Here is a tiny trained network, its code and every weight. The questions are about switching its units off for an input and a target symbol, where a switched-off unit gives its printed mean instead of its output.

import numpy as np


def w(rows, s, z=0):
    codes = np.array(rows[::2]) - 128.0
    scale = np.full(codes.shape[1], s)
    scale[-1] = z or s
    return codes * scale


def f(y):
    return y / 2 * (1 + np.tanh(0.7978845608 * (y + 0.044715 * y**3)))


def softmax(a):
    e = np.exp(a - a.max(-1, keepdims=True))
    return e / e.sum(-1, keepdims=True)


def log_softmax(a):
    a = a - a.max(-1, keepdims=True)
    return a - np.log(np.exp(a).sum(-1, keepdims=True))


def net(x, mask):
    ids = ['ΓΛΣΦΨαβδεζηθμξπω'.index(c) for c in x.split()]
    T = len(ids)
    res = E[ids] + P[:T]
    q, k, v = (res @ M[0].T for M in (Q, K, V))
    z = softmax(np.where(np.tri(T) > 0, q @ k.T / 3**0.5, -1e9)) @ v
    res = res + np.where(mask[0], z, O[0][:, -1]) @ O[0][:, :-1]
    y = f(res @ A[0][:, :-1].T + A[0][:, -1])
    res = res + np.where(mask[1:9], y, B[0][:, -1]) @ B[0][:, :-1]
    return log_softmax(res[-1] @ U[:, :-1].T + U[:, -1])


Q, K, V, O, A, B = {}, {}, {}, {}, {}, {}
E = w([
[237,102,252,196,140],'Γ',
[52,56,135,150,179],'Λ',
[151,49,138,139,225],'Σ',
[154,44,182,133,193],'Φ',
[90,76,179,166,155],'Ψ',
[161,93,182,155,176],'α',
[115,75,129,114,192],'β',
[156,60,93,78,253],'δ',
[88,88,78,104,223],'ε',
[237,91,156,77,230],'ζ',
[107,124,207,114,121],'η',
[77,106,186,115,103],'θ',
[178,148,201,134,98],'μ',
[65,57,62,49,218],'ξ',
[100,171,246,123,2],'π',
[38,147,134,68,51],'ω',
],0.0077)
P = w([
[103,147,108,230,148],'0',
[113,69,194,109,132],'1',
[164,110,46,168,47],'2',
[123,45,164,80,85],'3',
[164,205,68,95,99],'4',
[148,157,171,9,123],'5',
[172,153,70,86,56],'6',
],0.015)
Q[0] = w([
[103,22,207,122,131],'h1',
[208,68,49,82,24],'h1',
[145,208,131,8,150],'h1',
],0.018)
K[0] = w([
[122,157,131,217,189],'h1',
[99,251,100,35,113],'h1',
[170,60,74,128,60],'h1',
],0.022)
V[0] = w([
[175,18,63,131,235],'h1',
[228,141,238,213,88],'h1',
[254,145,117,113,225],'h1',
],0.017)
O[0] = w([
[208,96,225,157,96,79],'h1',
[127,219,104,37,217,82],'h1',
[249,160,123,73,89,1],'h1',
],0.015,0.0093)
A[0] = w([
[135,160,113,140,178,47],'n1',
[145,128,105,218,109,118],'n2',
[182,148,131,95,138,53],'n3',
[116,139,64,185,119,137],'n4',
[149,153,135,120,135,254],'n5',
[143,155,62,249,118,59],'n6',
[157,175,56,169,105,225],'n7',
[157,103,107,156,112,90],'n8',
],0.016,0.0098)
B[0] = w([
[94,114,169,119,34,147],'n1',
[118,146,98,138,242,198],'n2',
[80,243,143,186,62,157],'n3',
[216,204,175,150,136,251],'n4',
[176,57,102,51,206,158],'n5',
[88,54,84,67,4,216],'n6',
[82,110,150,140,183,174],'n7',
[189,156,137,145,98,151],'n8',
],0.021,0.026)
U = w([
[45,30,231,180,103,115],'Γ',
[164,126,192,151,92,85],'Λ',
[137,130,194,118,120,181],'Σ',
[159,28,174,55,100,155],'Φ',
[116,172,59,121,93,164],'Ψ',
[71,124,129,82,203,125],'α',
[117,95,122,100,209,178],'β',
[168,131,157,208,166,57],'δ',
[1,62,114,163,191,99],'ε',
[124,137,157,96,167,144],'ζ',
[56,172,167,218,179,134],'η',
[157,179,138,133,131,67],'θ',
[113,118,139,47,144,101],'μ',
[153,156,134,86,171,110],'ξ',
[43,134,159,102,126,7],'π',
[159,50,152,188,99,139],'ω',
],0.0077,0.011)

Each question gives the input, a string of symbols that net reads in full, and the target symbol t.
The units are the heads (3 rows each of Q, K, V and O) and the neurons (one row each of A and B). Each row of codes is followed by its name. A weight is (code - 128) times the scale printed after its matrix; where a second scale follows, it is the last column's (O, A, B and U).
mask holds one flag per unit, heads first, then neurons. A switched-off unit (its flag False) gives its mean, the last column of its rows in O or B, instead of its output. The means were averaged over made-up inputs and are rounded, as every weight is.
A unit's drop is (log p(t) with every unit on - log p(t) with that unit switched off) / (log p(t) with every unit on - log p(t) with every unit switched off).
The circuit of an input: a set's keep is (log p(t) with only the set's units on - log p(t) with every unit switched off) / (log p(t) with every unit on - log p(t) with every unit switched off). Starting from all 9 units, units are removed one at a time, each time the one whose removal leaves the highest keep (on an exact tie, the one counted first), for as long as the keep stays at least 0.8.
circuit, biggest first: the units of the circuit, biggest drop first
unit that matters most: the unit with the biggest drop
top k neurons: the k neurons with the biggest drops, biggest first
input ζ ω ω ω β, target Ψ: unit that matters most	n6
input ω Λ π β ω β Σ, target Ψ: top 4 neurons	n6, n4, n5, n2
input β Λ π μ ξ β, target π: circuit, biggest first	n1, h1
input δ ε Σ ζ, target Λ: circuit, biggest first	h1, n3
input α ζ ξ ε, target ξ: top 2 neurons	n6, n5
input ω μ ω η Λ, target Ψ: circuit, biggest first	n6, n4, h1
input ω β θ μ ω ω Λ, target Ψ: circuit, biggest first	n6, h1
input ω β Σ β Γ, target β: circuit, biggest first	n4, n6, n5, h1
input ω ε ω δ π Λ Γ, target η: top 3 neurons	n7, n4, n6
input θ β ε ω ω ω, target ω: circuit, biggest first	h1, n4, n6, n7
input ω Σ δ Γ Ψ ω, target Λ: top 2 neurons	n3, n6
input μ Λ α Γ β, target β: top 3 neurons	n4, n6, n5
input β β ω Σ, target Φ: circuit, biggest first	h1, n4
input β β β Γ μ ζ Ψ, target α: top 3 neurons	n5, n7, n4
input θ ξ ω π, target ε: unit that matters most	n4
input β δ ξ ξ ε, target ω: top 2 neurons	n8, n6
input ω ω ε ε β Λ π, target η: top 3 neurons	n6, n7, n4
input ω ω β δ η ω, target Φ: top 2 neurons	n4, n2
input Γ ω Λ ω ω Λ, target Γ: circuit, biggest first	n4, h1
input β ω ω ω, target Φ: unit that matters most	h1
input δ β Λ Λ, target Λ: top 2 neurons	n3, n6
input Λ ω π β, target Γ: circuit, biggest first	n4, n2
input β ξ Ψ, target ω: top 3 neurons	n8, n4, n6
